Here is a tiny trained network, its code and every weight. The questions are about switching its units off for an input and a target symbol, where a switched-off unit gives its printed mean instead of its output.

import numpy as np


def w(rows, s, z=0):
    codes = np.array(rows[::2]) - 128.0
    scale = np.full(codes.shape[1], s)
    scale[-1] = z or s
    return codes * scale


def f(y):
    return y / 2 * (1 + np.tanh(0.7978845608 * (y + 0.044715 * y**3)))


def softmax(a):
    e = np.exp(a - a.max(-1, keepdims=True))
    return e / e.sum(-1, keepdims=True)


def log_softmax(a):
    a = a - a.max(-1, keepdims=True)
    return a - np.log(np.exp(a).sum(-1, keepdims=True))


def net(x, mask):
    ids = ['ΓΔΛΨαβζημξπστω'.index(c) for c in x.split()]
    T = len(ids)
    res = E[ids] + P[:T]
    r = res
    for j in range(3):
        rows = slice(4 * j, 4 * j + 4)
        q, k, v = (r @ M[0][rows].T for M in (Q, K, V))
        z = softmax(np.where(np.tri(T) > 0, q @ k.T / 4**0.5, -1e9)) @ v
        o = O[0][rows]
        res = res + np.where(mask[j], z, o[:, -1]) @ o[:, :-1]
    y = f(res @ A[0][:, :-1].T + A[0][:, -1])
    res = res + np.where(mask[3:15], y, B[0][:, -1]) @ B[0][:, :-1]
    return log_softmax(res[-1] @ U[:, :-1].T + U[:, -1])


Q, K, V, O, A, B = {}, {}, {}, {}, {}, {}
E = w([
[172,183,10],'Γ',
[96,30,109],'Δ',
[76,66,147],'Λ',
[232,97,112],'Ψ',
[112,155,46],'α',
[8,229,148],'β',
[81,126,206],'ζ',
[186,59,103],'η',
[197,53,134],'μ',
[159,226,166],'ξ',
[192,47,123],'π',
[200,53,131],'σ',
[95,243,125],'τ',
[77,173,102],'ω',
],0.019)
P = w([
[254,109,137],'0',
[189,108,122],'1',
[156,88,136],'2',
[72,112,93],'3',
[60,127,92],'4',
[83,134,116],'5',
[77,137,128],'6',
[141,58,201],'7',
[56,172,107],'8',
[98,71,197],'9',
[59,187,112],'10',
[56,171,133],'11',
[66,160,154],'12',
[74,165,161],'13',
],0.0038)
Q[0] = w([
[62,156,142],'H0',
[176,151,134],'H0',
[244,149,168],'H0',
[252,101,143],'H0',
[105,113,204],'H1',
[217,228,146],'H1',
[107,203,128],'H1',
[151,66,161],'H1',
[141,167,200],'H2',
[115,161,146],'H2',
[116,164,140],'H2',
[122,88,56],'H2',
],0.017)
K[0] = w([
[148,203,132],'H0',
[124,84,167],'H0',
[162,74,167],'H0',
[169,5,200],'H0',
[98,94,212],'H1',
[127,180,126],'H1',
[53,170,120],'H1',
[177,48,148],'H1',
[2,181,185],'H2',
[98,132,145],'H2',
[89,167,95],'H2',
[209,119,91],'H2',
],0.016)
V[0] = w([
[110,54,177],'H0',
[92,224,124],'H0',
[158,80,176],'H0',
[136,172,90],'H0',
[163,107,149],'H1',
[96,191,124],'H1',
[70,58,126],'H1',
[27,255,91],'H1',
[139,75,161],'H2',
[81,122,182],'H2',
[170,142,167],'H2',
[200,125,56],'H2',
],0.0098)
O[0] = w([
[155,190,74,131],'H0',
[166,70,189,92],'H0',
[62,176,117,144],'H0',
[132,32,132,126],'H0',
[130,219,117,159],'H1',
[140,79,82,76],'H1',
[255,154,167,122],'H1',
[40,91,115,2],'H1',
[184,45,167,180],'H2',
[39,151,102,78],'H2',
[105,122,142,158],'H2',
[144,85,159,214],'H2',
],0.0068,0.0051)
A[0] = w([
[143,150,231,214],'N0',
[190,71,66,103],'N1',
[188,109,114,203],'N2',
[132,182,39,182],'N3',
[67,163,78,127],'N4',
[136,154,26,97],'N5',
[71,186,80,76],'N6',
[168,62,150,116],'N7',
[80,165,234,126],'N8',
[116,149,114,254],'N9',
[175,173,104,102],'N10',
[147,21,10,243],'N11',
],0.012,0.0061)
B[0] = w([
[85,181,157,226],'N0',
[54,132,2,203],'N1',
[157,142,102,255],'N2',
[111,149,163,209],'N3',
[158,122,100,185],'N4',
[127,149,112,165],'N5',
[116,155,117,169],'N6',
[156,189,110,194],'N7',
[95,101,94,167],'N8',
[171,71,234,178],'N9',
[93,108,89,228],'N10',
[191,138,155,226],'N11',
],0.011)
U = w([
[118,170,33,138],'Γ',
[198,173,145,151],'Δ',
[163,192,221,209],'Λ',
[108,131,118,71],'Ψ',
[226,52,120,86],'α',
[32,110,37,73],'β',
[78,171,243,126],'ζ',
[125,122,130,75],'η',
[113,132,133,77],'μ',
[37,193,131,91],'ξ',
[105,134,121,64],'π',
[128,123,129,81],'σ',
[106,73,145,255],'τ',
[224,62,245,186],'ω',
],0.011,0.0084)

Each question gives the input, a string of symbols that net reads in full, and the target symbol t.
The units are the heads (4 rows each of Q, K, V and O) and the neurons (one row each of A and B). Each row of codes is followed by its name. A weight is (code - 128) times the scale printed after its matrix; where a second scale follows, it is the last column's (O, A, B and U).
mask holds one flag per unit, heads first, then neurons. A switched-off unit (its flag False) gives its mean, the last column of its rows in O or B, instead of its output. The means were averaged over made-up inputs and are rounded, as every weight is.
A unit's drop is (log p(t) with every unit on - log p(t) with that unit switched off) / (log p(t) with every unit on - log p(t) with every unit switched off).
The circuit of an input: a set's keep is (log p(t) with only the set's units on - log p(t) with every unit switched off) / (log p(t) with every unit on - log p(t) with every unit switched off). Starting from the 12 units with the biggest drops (on a tie, the unit counted first), units are removed one at a time, each time the one whose removal leaves the highest keep (on an exact tie, the one counted first), for as long as the keep stays at least 0.8.
circuit, biggest first: the units of the circuit, biggest drop first
most important unit: the unit with the biggest drop
top k neurons: the k neurons with the biggest drops, biggest first
heads that matter: for each layer, one digit per head in row order, 1 if its drop is at least 0.15 and else 0, layers parted by /
drop of u: that unit's drop, to one decimal
input π α α ω σ ξ, target ξ: heads that matter : 101
input μ σ τ ω α μ Γ ξ, target ξ: circuit, biggest first : H0, H1
input σ Λ τ π η β σ β Δ τ, target τ: heads that matter : 111
input τ τ ζ η σ τ τ σ ω, target ω: circuit, biggest first : H0
input ξ η ζ Γ τ Λ τ ω ξ μ β μ μ, target Λ: heads that matter : 110
input ω π τ τ β η, target Γ: top 3 neurons : N1, N10, N11
input ξ μ β τ ω ζ, target ζ: top 3 neurons : N1, N0, N10
input μ μ τ, target τ: circuit, biggest first : H0, H1
input ξ α Γ, target α: heads that matter : 110
input β π Δ τ τ σ, target Γ: heads that matter : 011
input μ Γ Δ Δ Δ μ σ η, target Γ: heads that matter : 011
input ω α Ψ μ β ζ Δ σ, target Γ: top 2 neurons : N10, N11
input η Δ α Γ ξ β Ψ, target Γ: heads that matter : 001
input ω Λ η Δ Ψ μ Λ μ, target Δ: top 2 neurons : N8, N2
input μ ζ Ψ σ ξ π τ α α, target α: top 2 neurons : N11, N1
input ξ Δ Γ ξ Λ ξ Λ β, target β: most important unit : H1
input η ω α ω σ π Ψ μ τ σ ζ Λ σ, target Λ: drop of N10 : -0.4
input τ ζ ω ξ η τ Ψ μ, target Δ: drop of N6 : 0.0
input π τ τ Λ β, target β: drop of H2 : 1.0
input μ Ψ τ σ μ τ ζ σ Ψ π π Γ σ, target Λ: drop of H1 : 0.8
